Below is a small trained network, with its code and all its weights. Each question gives an input and a class and asks what happens when units are switched off, that is, made to give their printed mean instead of their output.

import numpy as np


def w(rows, s, z=0):
    codes = np.array(rows[::2]) - 128.0
    scale = np.full(codes.shape[1], s)
    scale[-1] = z or s
    return codes * scale


def f(y):
    return np.maximum(y, 0)


def log_softmax(a):
    a = a - a.max(-1, keepdims=True)
    return a - np.log(np.exp(a).sum(-1, keepdims=True))


def net(x, mask):
    res = np.array(x, float).reshape(1, 8) / 4 @ E
    y = f(res @ A[0][:, :-1].T + A[0][:, -1])
    res = res + np.where(mask, y, B[0][:, -1]) @ B[0][:, :-1]
    return log_softmax(res[-1] @ U[:, :-1].T + U[:, -1])


A, B = {}, {}
E = w([
[130,129,127,149,141,104,120,158,117,103,109],'x0',
[134,113,152,125,147,144,133,108,138,127,129],'x1',
[175,181,60,150,231,109,57,68,180,126,195],'x2',
[119,120,112,128,128,138,130,137,121,130,134],'x3',
[159,254,201,139,155,249,118,235,93,189,145],'x4',
[139,121,141,121,131,135,129,112,133,135,131],'x5',
[149,118,139,134,147,115,127,138,121,110,119],'x6',
[75,153,178,205,79,141,119,100,39,64,219],'x7',
],0.0083)
A[0] = w([
[99,23,110,153,59,50,167,55,147,56,135,103],'n1',
[164,139,96,56,138,173,158,182,199,186,3,68],'n2',
[72,124,202,117,45,150,171,168,72,89,128,125],'n3',
[143,120,135,70,142,123,141,179,165,214,36,204],'n4',
[130,142,199,173,93,204,113,160,79,137,112,123],'n5',
[144,136,185,165,100,155,156,179,70,130,191,109],'n6',
[130,66,31,118,179,52,96,67,240,130,111,160],'n7',
[145,206,171,86,179,161,93,204,161,170,150,2],'n8',
[141,190,100,194,199,154,14,90,158,113,222,148],'n9',
[96,149,221,144,93,203,117,185,60,108,132,112],'n10',
[154,159,203,174,101,192,104,180,124,153,145,151],'n11',
[104,78,158,107,73,129,180,152,113,138,46,189],'n12',
],0.0057,0.0062)
B[0] = w([
[48,204,154,212,154,192,201,64,2,111,242,236],'n1',
[42,215,205,231,220,105,217,87,27,134,164,201],'n2',
[206,75,73,78,120,92,77,177,187,175,101,213],'n3',
[147,131,114,127,88,215,145,65,38,63,84,229],'n4',
[126,115,144,130,165,101,84,209,177,167,163,202],'n5',
[115,106,133,150,100,76,77,120,179,212,121,192],'n6',
[185,45,22,44,80,87,29,164,184,141,33,254],'n7',
[128,183,77,67,103,213,153,27,31,36,90,175],'n8',
[78,151,124,119,129,223,136,59,20,80,101,232],'n9',
[128,117,181,73,118,78,123,198,167,162,150,217],'n10',
[132,116,107,128,148,27,141,173,170,174,159,215],'n11',
[28,210,163,210,181,158,159,105,19,114,141,219],'n12',
],0.0059,0.009)
U = w([
[131,128,124,111,123,148,127,111,104,90,103,172],'0',
[120,149,157,158,147,120,138,130,112,141,155,47],'1',
[170,77,115,61,122,69,84,155,254,151,96,247],'2',
],0.018,0.0013)

Each question gives the input, the list of numbers given to net, and the class t.
The units are the neurons (one row each of A and B). Each row of codes is followed by its name. A weight is (code - 128) times the scale printed after its matrix; where a second scale follows, it is the last column's (A, B and U).
mask holds one flag per neuron, in row order. A switched-off neuron (its flag False) gives its mean, the last column of its row in B, instead of its output. The means were averaged over made-up inputs and are rounded, as every weight is.
A unit's drop is (log p(t) with every unit on - log p(t) with that unit switched off) / (log p(t) with every unit on - log p(t) with every unit switched off).
The circuit of an input: a set's keep is (log p(t) with only the set's units on - log p(t) with every unit switched off) / (log p(t) with every unit on - log p(t) with every unit switched off). Starting from all 12 units, units are removed one at a time, each time the one whose removal leaves the highest keep (on an exact tie, the one counted first), for as long as the keep stays at least 0.8.
units of the circuit, in order: the units of the circuit, biggest drop first
most important unit: the unit with the biggest drop
top k neurons: the k neurons with the biggest drops, biggest first
drop of u: that unit's drop, to one decimal
input [-6,6,-1,-5,0,8,-8,-7], class 0: units of the circuit, in order	(n4)
input [-7,1,2,1,-1,6,-7,-1], class 2: top 3 neurons	(n1, n12, n2)
input [-3,-1,4,-7,-6,3,3,0], class 2: top 3 neurons	(n7, n12, n4)
input [1,8,2,1,4,3,-1,-7], class 0: top 2 neurons	(n4, n8)
input [0,7,-1,5,-8,-5,-4,4], class 1: top 3 neurons	(n1, n4, n9)
input [7,4,0,2,-2,6,-5,-8], class 0: top 3 neurons	(n2, n4, n3)
input [6,-8,-4,2,-2,-8,-8,3], class 1: top 2 neurons	(n7, n4)
input [-8,2,-6,0,6,-2,6,-7], class 1: top 2 neurons	(n2, n7)
input [-3,-4,5,-6,0,5,1,0], class 2: top 2 neurons	(n1, n12)
input [4,0,-3,-4,1,-5,-2,-7], class 1: top 2 neurons	(n2, n9)
input [-4,-4,2,5,-5,-8,5,0], class 2: top 4 neurons	(n7, n12, n4, n2)
input [-3,2,-3,-4,-7,-3,0,-4], class 0: top 2 neurons	(n1, n7)
input [1,6,7,-3,8,-6,-2,-2], class 0: top 2 neurons	(n8, n9)
input [2,3,-8,-2,3,-1,5,5], class 2: most important unit	n3
input [-8,-7,-3,-3,-5,-7,4,8], class 1: top 2 neurons	(n1, n7)
input [2,8,-6,3,1,0,2,7], class 2: drop of n3	0.4
input [5,-5,-1,-4,3,1,7,2], class 2: drop of n1	0.3
input [-5,-6,-1,5,-7,-4,6,-7], class 0: drop of n1	0.7
input [-2,4,-4,-1,-2,7,7,-8], class 0: drop of n9	0.0
input [5,-7,7,3,2,-5,2,0], class 0: most important unit	n9
